Below is a small trained network, with its code and all its weights. Each question gives an input and a target symbol and asks what happens when units are switched off, that is, made to give their printed mean instead of their output.

import numpy as np


def w(rows, s, z=0):
    codes = np.array(rows[::2]) - 128.0
    scale = np.full(codes.shape[1], s)
    scale[-1] = z or s
    return codes * scale


def norm(h):
    return h / np.sqrt((h * h).mean(-1, keepdims=True) + 1e-5)


def f(y):
    return np.maximum(y, 0)


def softmax(a):
    e = np.exp(a - a.max(-1, keepdims=True))
    return e / e.sum(-1, keepdims=True)


def log_softmax(a):
    a = a - a.max(-1, keepdims=True)
    return a - np.log(np.exp(a).sum(-1, keepdims=True))


def net(x, mask):
    ids = ['δζλμπσ'.index(c) for c in x.split()]
    T = len(ids)
    res = E[ids] + P[:T]
    r = norm(res)
    for j in range(3):
        rows = slice(2 * j, 2 * j + 2)
        q, k, v = (r @ M[0][rows].T for M in (Q, K, V))
        z = softmax(np.where(np.tri(T) > 0, q @ k.T / 2**0.5, -1e9)) @ v
        o = O[0][rows]
        res = res + np.where(mask[j], z, o[:, -1]) @ o[:, :-1]
    y = f(norm(res) @ A[0][:, :-1].T + A[0][:, -1])
    res = res + np.where(mask[3:15], y, B[0][:, -1]) @ B[0][:, :-1]
    return log_softmax(norm(res)[-1] @ U[:, :-1].T + U[:, -1])


Q, K, V, O, A, B = {}, {}, {}, {}, {}, {}
E = w([
[90,44,17,149,242,170,46,214,23],'δ',
[137,10,221,114,183,188,7,177,27],'ζ',
[41,44,102,29,162,160,36,105,211],'λ',
[119,148,136,59,239,76,171,236,125],'μ',
[161,63,131,134,144,139,198,71,55],'π',
[42,241,201,170,236,211,74,112,102],'σ',
],0.011)
P = w([
[154,169,101,73,63,215,166,170,190],'0',
[122,120,170,193,140,100,137,179,220],'1',
[243,142,99,116,141,140,126,141,214],'2',
[2,119,122,125,124,110,161,106,103],'3',
[162,129,95,133,193,32,55,59,143],'4',
[26,142,151,39,122,195,177,125,57],'5',
],0.0097)
Q[0] = w([
[63,98,157,146,165,129,152,148,143],'head 1',
[114,138,133,175,133,34,62,123,137],'head 1',
[144,157,115,174,28,73,155,119,141],'head 2',
[136,170,140,193,89,145,103,102,115],'head 2',
[32,145,118,110,78,148,149,124,59],'head 3',
[83,118,132,198,153,5,77,83,126],'head 3',
],0.013)
K[0] = w([
[64,114,167,140,218,116,87,163,144],'head 1',
[239,144,105,140,181,119,82,116,186],'head 1',
[58,117,122,60,187,126,79,200,163],'head 2',
[64,195,163,83,87,136,88,144,81],'head 2',
[36,74,172,216,140,54,129,132,139],'head 3',
[255,122,145,187,164,123,84,107,186],'head 3',
],0.0098)
V[0] = w([
[209,110,112,160,111,55,156,208,106],'head 1',
[187,38,176,66,70,186,64,136,139],'head 1',
[107,165,127,175,60,166,191,59,47],'head 2',
[164,32,75,142,84,24,190,81,172],'head 2',
[153,117,44,254,136,188,120,159,43],'head 3',
[195,95,63,166,107,76,178,56,149],'head 3',
],0.0071)
O[0] = w([
[90,153,108,59,79,222,172,59,15,110],'head 1',
[2,177,130,165,87,94,119,168,72,145],'head 1',
[162,100,138,202,170,211,115,113,100,56],'head 2',
[102,37,142,112,178,131,136,70,67,121],'head 2',
[139,188,108,42,193,179,63,148,173,106],'head 3',
[61,195,238,177,125,167,159,173,208,3],'head 3',
],0.0088,0.0059)
A[0] = w([
[10,148,119,47,47,79,112,108,254,53],'neuron 1',
[118,162,162,57,12,138,22,148,118,31],'neuron 2',
[120,94,87,91,134,95,141,134,78,255],'neuron 3',
[150,57,178,236,111,121,63,186,83,91],'neuron 4',
[171,163,182,42,113,169,96,135,105,174],'neuron 5',
[185,195,135,66,121,58,31,213,134,31],'neuron 6',
[139,255,138,222,103,214,141,198,195,100],'neuron 7',
[84,147,236,116,118,127,132,120,146,193],'neuron 8',
[151,221,134,235,91,226,139,204,160,41],'neuron 9',
[167,205,154,67,154,50,232,123,134,120],'neuron 10',
[112,79,188,100,112,216,172,13,123,96],'neuron 11',
[156,72,128,86,131,150,96,178,93,190],'neuron 12',
],0.01,0.0032)
B[0] = w([
[191,103,77,141,171,153,113,107,182,191],'neuron 1',
[151,64,152,140,114,44,182,88,189,166],'neuron 2',
[114,206,136,127,105,175,121,164,146,251],'neuron 3',
[129,161,138,81,102,84,177,102,146,168],'neuron 4',
[100,126,198,86,122,88,158,112,122,168],'neuron 5',
[85,135,146,173,110,163,156,88,60,226],'neuron 6',
[145,55,159,247,192,136,119,165,132,169],'neuron 7',
[140,54,88,195,115,111,124,155,104,155],'neuron 8',
[100,96,182,215,219,133,63,153,121,161],'neuron 9',
[134,121,191,31,167,201,143,146,163,194],'neuron 10',
[189,147,115,166,111,164,145,129,98,187],'neuron 11',
[100,123,114,164,79,62,126,125,174,208],'neuron 12',
],0.012,0.011)
U = w([
[116,180,201,24,174,195,95,171,121,251],'δ',
[47,240,33,152,114,142,41,218,32,84],'ζ',
[56,118,213,164,68,12,181,84,90,31],'λ',
[172,119,82,173,76,226,201,32,22,34],'μ',
[74,96,231,254,176,216,111,172,127,173],'π',
[213,80,50,125,134,91,55,96,189,145],'σ',
],0.0072,0.0031)

Each question gives the input, a string of symbols that net reads in full, and the target symbol t.
The units are the heads (2 rows each of Q, K, V and O) and the neurons (one row each of A and B). Each row of codes is followed by its name. A weight is (code - 128) times the scale printed after its matrix; where a second scale follows, it is the last column's (O, A, B and U).
mask holds one flag per unit, heads first, then neurons. A switched-off unit (its flag False) gives its mean, the last column of its rows in O or B, instead of its output. The means were averaged over made-up inputs and are rounded, as every weight is.
A unit's drop is (log p(t) with every unit on - log p(t) with that unit switched off) / (log p(t) with every unit on - log p(t) with every unit switched off).
The circuit of an input: a set's keep is (log p(t) with only the set's units on - log p(t) with every unit switched off) / (log p(t) with every unit on - log p(t) with every unit switched off). Starting from the 12 units with the biggest drops (on a tie, the unit counted first), units are removed one at a time, each time the one whose removal leaves the highest keep (on an exact tie, the one counted first), for as long as the keep stays at least 0.8.
units of the circuit, in order: the units of the circuit, biggest drop first
most important unit: the unit with the biggest drop
k most important neurons: the k neurons with the biggest drops, biggest first
heads that matter: for each layer, one digit per head in row order, 1 if its drop is at least 0.15 and else 0, layers parted by /
drop of u: that unit's drop, to one decimal
input π δ λ ζ λ ζ, target ζ: 2 most important neurons => (neuron 2; neuron 10)
input μ ζ ζ μ μ, target δ: heads that matter => 000
input σ μ π μ λ, target π: units of the circuit, in order => (head 3)
input δ ζ μ π μ, target μ: units of the circuit, in order => (head 2; head 1)
input π π σ ζ, target λ: heads that matter => 100
input μ π λ, target μ: units of the circuit, in order => (head 2; head 1; neuron 11)
input μ ζ π σ, target ζ: heads that matter => 001
input ζ π μ, target ζ: heads that matter => 110
input σ π π μ π λ, target μ: heads that matter => 011
input π σ λ ζ δ λ, target ζ: heads that matter => 111
input λ ζ π λ σ δ, target λ: heads that matter => 111
input π λ μ λ, target λ: heads that matter => 111
input μ π ζ, target μ: heads that matter => 110
input ζ π ζ, target ζ: units of the circuit, in order => (head 1; head 3)
input μ π σ μ σ, target σ: heads that matter => 110
input π σ λ σ σ, target λ: most important unit => neuron 4
input δ λ σ λ δ π, target λ: heads that matter => 100
input π λ δ, target π: heads that matter => 001
input λ π σ, target λ: 2 most important neurons => (neuron 4; neuron 1)
input π μ μ δ, target μ: units of the circuit, in order => (head 1)
input μ ζ μ λ σ π, target λ: 3 most important neurons => (neuron 4; neuron 1; neuron 6)
input σ μ λ ζ δ, target ζ: 2 most important neurons => (neuron 2; neuron 5)
input ζ ζ μ δ σ λ, target σ: drop of neuron 1 => 0.6
